[[ 17   6  16 -27   1  16 -10  10  17  27   8]
 [-25  -3 -27  21  14  -1  -2  -5 -26  -9 -14]
 [-19 -19 -19  29  -7 -35  17 -28 -16 -43  -8]]
=>
[[ -8 -43 -16 -28  17 -35  -7  29 -19 -19 -19]
 [-14  -9 -26  -5  -2  -1  14  21 -27  -3 -25]
 [  8  27  17  10 -10  16   1 -27  16   6  17]]

[[-11  -4 -22  16  14 -11]
 [-19  37  -7 -12 -13   7]
 [ 25 -27  12 -12 -15 -25]
 [ 10 -27 -16  18  15  -7]
 [ 13 -16 -22  -6  -6 -16]
 [  5  12  21  -8  -9  14]]
=>
[[ 14  -9  -8  21  12   5]
 [-16  -6  -6 -22 -16  13]
 [ -7  15  18 -16 -27  10]
 [-25 -15 -12  12 -27  25]
 [  7 -13 -12  -7  37 -19]
 [-11  14  16 -22  -4 -11]]

[[ 11  22  -7  13  26]
 [-15   9 -15   6 -23]
 [ 15 -29  28   6 -35]
 [-27  27  42  15   4]
 [ 40  22 -13  30  33]
 [ 33 -18  20  27 -16]
 [ 17 -21  20 -32 -25]
 [-14 -42 -33 -19  18]
 [-39  25 -34 -27 -22]]
=>
[[-22 -27 -34  25 -39]
 [ 18 -19 -33 -42 -14]
 [-25 -32  20 -21  17]
 [-16  27  20 -18  33]
 [ 33  30 -13  22  40]
 [  4  15  42  27 -27]
 [-35   6  28 -29  15]
 [-23   6 -15   9 -15]
 [ 26  13  -7  22  11]]

[[-11 -12 -45  -2   0 -15  11]
 [  0   3   1   0  -4   6 -11]
 [-10   0 -34  11  -4  -2 -41]
 [-20  -2 -20   4 -11   7  -8]
 [ -4  -3   0   3   5 -16  13]
 [-13  -3  12  -1   6  -3  10]
 [ -1  -3  -3  13   7   0  -5]
 [ -5  -4 -17   6   6  15  10]
 [-10   2  -5   3  -4  10   5]]
=>
[[  5  10  -4   3  -5   2 -10]
 [ 10  15   6   6 -17  -4  -5]
 [ -5   0   7  13  -3  -3  -1]
 [ 10  -3   6  -1  12  -3 -13]
 [ 13 -16   5   3   0  -3  -4]
 [ -8   7 -11   4 -20  -2 -20]
 [-41  -2  -4  11 -34   0 -10]
 [-11   6  -4   0   1   3   0]
 [ 11 -15   0  -2 -45 -12 -11]]

[[-18  32  -7 -35 -24  14]
 [-12 -10  22   1  -7  28]
 [  9 -13   8  11  12  -2]
 [-22  47 -31 -31 -25   2]
 [  7 -17  15  11   8  -1]
 [ 37  -4  -9  23  27 -49]
 [ 13 -21  17  20  18  -9]
 [ 30  -4  -3  16  20 -31]
 [ 13 -19  13  20  20  -7]]
=>
[[ -7  20  20  13 -19  13]
 [-31  20  16  -3  -4  30]
 [ -9  18  20  17 -21  13]
 [-49  27  23  -9  -4  37]
 [ -1   8  11  15 -17   7]
 [  2 -25 -31 -31  47 -22]
 [ -2  12  11   8 -13   9]
 [ 28  -7   1  22 -10 -12]
 [ 14 -24 -35  -7  32 -18]]

[[-14  20   8  10]
 [  0  -1   0  -8]
 [  7   2   3   2]
 [  3  -4 -24   7]
 [ -2 -17   9  -7]
 [  7  21   2   5]
 [  2  14  -5   0]
 [  8 -37 -14   0]
 [-21 -10  11  -1]
 [-48  22  -5  -4]
 [  5 -26  -5  -2]]
=>
[[ -2  -5 -26   5]
 [ -4  -5  22 -48]
 [ -1  11 -10 -21]
 [  0 -14 -37   8]
 [  0  -5  14   2]
 [  5   2  21   7]
 [ -7   9 -17  -2]
 [  7 -24  -4   3]
 [  2   3   2   7]
 [ -8   0  -1   0]
 [ 10   8  20 -14]]

[[ -8   2  44]
 [-24  46 -10]
 [-24  -9  22]
 [-16   2   1]]
=>
[[  1   2 -16]
 [ 22  -9 -24]
 [-10  46 -24]
 [ 44   2  -8]]
